array([[-0.33,  0.19,  0.11, -0.41,  0.28],
       [-0.15,  0.14, -0.31, -0.41, -0.02],
       [ 0.02,  0.03, -0.26, -0.12, -0.12],
       [ 0.64, -0.21, -0.74,  0.49, -0.76],
       [-0.11, -0.26,  0.03,  0.07,  0.17]])
=>
[-0.33,  0.14, -0.26,  0.49,  0.17]

array([[-0.58, -0.48,  0.68],
       [-0.61,  0.22,  0.70],
       [-0.45,  0.59,  0.02]])
=>
[-0.58,  0.22,  0.02]

array([[ 0.10,  0.05,  0.19,  0.08, -0.31],
       [-0.02,  0.34,  0.19, -0.22, -0.38],
       [-0.34, -0.11,  0.29,  0.14,  0.23],
       [-0.19,  0.67, -0.11, -0.26, -0.38],
       [ 0.25,  0.10, -0.02,  0.55, -0.32]])
=>
[ 0.10,  0.34,  0.29, -0.26, -0.32]

array([[ 0.00,  0.25,  0.58,  0.60],
       [ 0.01,  0.54,  0.59,  0.59],
       [ 0.01,  0.00,  0.01,  0.43],
       [ 0.00,  0.13,  0.59,  0.60],
       [-0.01,  0.00,  0.37,  0.59]])
=>
[0.00, 0.54, 0.01, 0.60]

array([[ 0.11, -0.29, -0.68,  0.22,  0.39],
       [-0.39,  0.78,  0.78, -0.74, -0.35]])
=>
[0.11, 0.78]

array([[ 0.36, -0.30, -0.69],
       [ 0.01, -0.14,  0.17]])
=>
[ 0.36, -0.14]

array([[ 0.10,  0.12,  0.23,  0.12],
       [-0.11,  0.08, -0.48, -0.63],
       [-0.10, -0.01,  0.29, -0.37]])
=>
[0.10, 0.08, 0.29]

array([[-0.14,  0.03,  0.65],
       [-0.09,  0.31,  0.24],
       [-0.03,  0.15,  0.13],
       [ 0.02, -0.12,  0.16],
       [-0.01,  0.15,  0.07]])
=>
[-0.14,  0.31,  0.13]
---
array([[ 0.04,  0.16,  0.39, -0.21,  0.30,  0.61,  0.80,  0.06, -0.23,
         0.01, -0.41,  0.21,  0.10,  0.03,  0.14],
       [-0.19,  0.00, -0.20, -0.09,  0.18,  0.38,  0.57, -0.31, -0.45,
         0.07, -0.40,  0.34, -0.05,  0.25, -0.22],
       [ 0.16,  0.10,  0.34,  0.44,  0.13, -0.05,  0.13,  0.01,  0.21,
         0.13,  0.18,  0.49, -0.17,  0.60,  0.30]])
=>
array([[-0.19,  0.00, -0.20, -0.09,  0.18,  0.38,  0.57, -0.31, -0.45,
         0.07, -0.40,  0.34, -0.05,  0.25, -0.22]])

array([[-0.18,  0.01,  0.11, -0.05, -0.06, -0.03, -0.08, -0.04, -0.14],
       [ 0.08, -0.29, -0.26, -0.39, -0.10,  0.33,  0.16, -0.35,  0.00],
       [-0.16, -0.26,  0.28, -0.17, -0.36, -0.26, -0.06,  0.38,  0.09],
       [-0.01,  0.08,  0.34, -0.11,  0.28, -0.29, -0.02, -0.31, -0.67],
       [ 0.01,  0.23,  0.37,  0.28,  0.33, -0.43, -0.20,  0.07, -0.61],
       [ 0.03,  0.19,  0.34,  0.16,  0.31, -0.29,  0.01, -0.12, -0.46]])
=>
array([[ 0.08, -0.29, -0.26, -0.39, -0.10,  0.33,  0.16, -0.35,  0.00],
       [-0.01,  0.08,  0.34, -0.11,  0.28, -0.29, -0.02, -0.31, -0.67],
       [ 0.03,  0.19,  0.34,  0.16,  0.31, -0.29,  0.01, -0.12, -0.46]])

array([[ 0.01, -0.04],
       [ 0.01,  0.61],
       [-0.27,  0.51],
       [ 0.00,  0.02],
       [ 0.18, -0.34],
       [ 0.16,  0.09],
       [-0.31, -0.28],
       [ 0.13,  0.11],
       [-0.52,  0.41],
       [ 0.26,  0.54]])
=>
array([[0.01, 0.61],
       [0.00, 0.02],
       [0.16, 0.09],
       [0.13, 0.11],
       [0.26, 0.54]])

array([[ 0.07,  0.07,  0.15, -0.09, -0.09, -0.56, -0.62,  0.00,  0.08,
        -0.02, -0.08, -0.23, -0.35, -0.36,  0.13],
       [ 0.10,  0.05,  0.20,  0.10, -0.06, -0.22, -0.31,  0.03, -0.16,
         0.05, -0.23, -0.03,  0.12,  0.12,  0.41],
       [-0.05,  0.25, -0.16,  0.22,  0.22,  0.12,  0.04,  0.00,  0.32,
         0.12,  0.05,  0.49, -0.09,  0.51,  0.06],
       [-0.02, -0.29, -0.17,  0.18,  0.27, -0.04,  0.11, -0.01,  0.49,
        -0.02,  0.42,  0.33, -0.10,  0.15,  0.10],
       [ 0.27,  0.08,  0.44,  0.42,  0.27, -0.22, -0.25,  0.04,  0.62,
         0.10,  0.08,  0.12, -0.44,  0.50,  0.41],
       [ 0.23, -0.76,  0.29,  0.28,  0.26, -0.20,  0.11,  0.02,  0.51,
        -0.12,  0.53, -0.08, -0.05, -0.01,  0.44]])
=>
array([[ 0.10,  0.05,  0.20,  0.10, -0.06, -0.22, -0.31,  0.03, -0.16,
         0.05, -0.23, -0.03,  0.12,  0.12,  0.41],
       [-0.02, -0.29, -0.17,  0.18,  0.27, -0.04,  0.11, -0.01,  0.49,
        -0.02,  0.42,  0.33, -0.10,  0.15,  0.10],
       [ 0.23, -0.76,  0.29,  0.28,  0.26, -0.20,  0.11,  0.02,  0.51,
        -0.12,  0.53, -0.08, -0.05, -0.01,  0.44]])

array([[-0.05, -0.21, -0.05,  0.03, -0.27],
       [ 0.02,  0.05,  0.05,  0.03, -0.16],
       [ 0.39,  0.35,  0.12,  0.05, -0.68],
       [-0.05,  0.15, -0.17, -0.02,  0.73],
       [ 0.10,  0.00,  0.37, -0.05, -0.24],
       [ 0.27,  0.36,  0.63, -0.13, -0.34],
       [ 0.27,  0.10,  0.05,  0.05, -0.14],
       [-0.23, -0.27,  0.22,  0.21,  0.07]])
=>
array([[ 0.02,  0.05,  0.05,  0.03, -0.16],
       [-0.05,  0.15, -0.17, -0.02,  0.73],
       [ 0.27,  0.36,  0.63, -0.13, -0.34],
       [-0.23, -0.27,  0.22,  0.21,  0.07]])

array([[ 0.10,  0.17, -0.29, -0.63, -0.02, -0.10, -0.19,  0.17, -0.17,
         0.04,  0.04, -0.02,  0.03],
       [-0.12, -0.15, -0.06, -0.21, -0.26, -0.04,  0.11, -0.21,  0.28,
        -0.24,  0.13,  0.33, -0.37],
       [-0.13,  0.17, -0.39, -0.03,  0.08, -0.28, -0.05,  0.12, -0.13,
         0.03,  0.13,  0.00, -0.28],
       [ 0.24,  0.11,  0.16,  0.02, -0.24,  0.28, -0.09, -0.02,  0.07,
         0.06, -0.11,  0.24,  0.14]])
=>
array([[-0.12, -0.15, -0.06, -0.21, -0.26, -0.04,  0.11, -0.21,  0.28,
        -0.24,  0.13,  0.33, -0.37],
       [ 0.24,  0.11,  0.16,  0.02, -0.24,  0.28, -0.09, -0.02,  0.07,
         0.06, -0.11,  0.24,  0.14]])
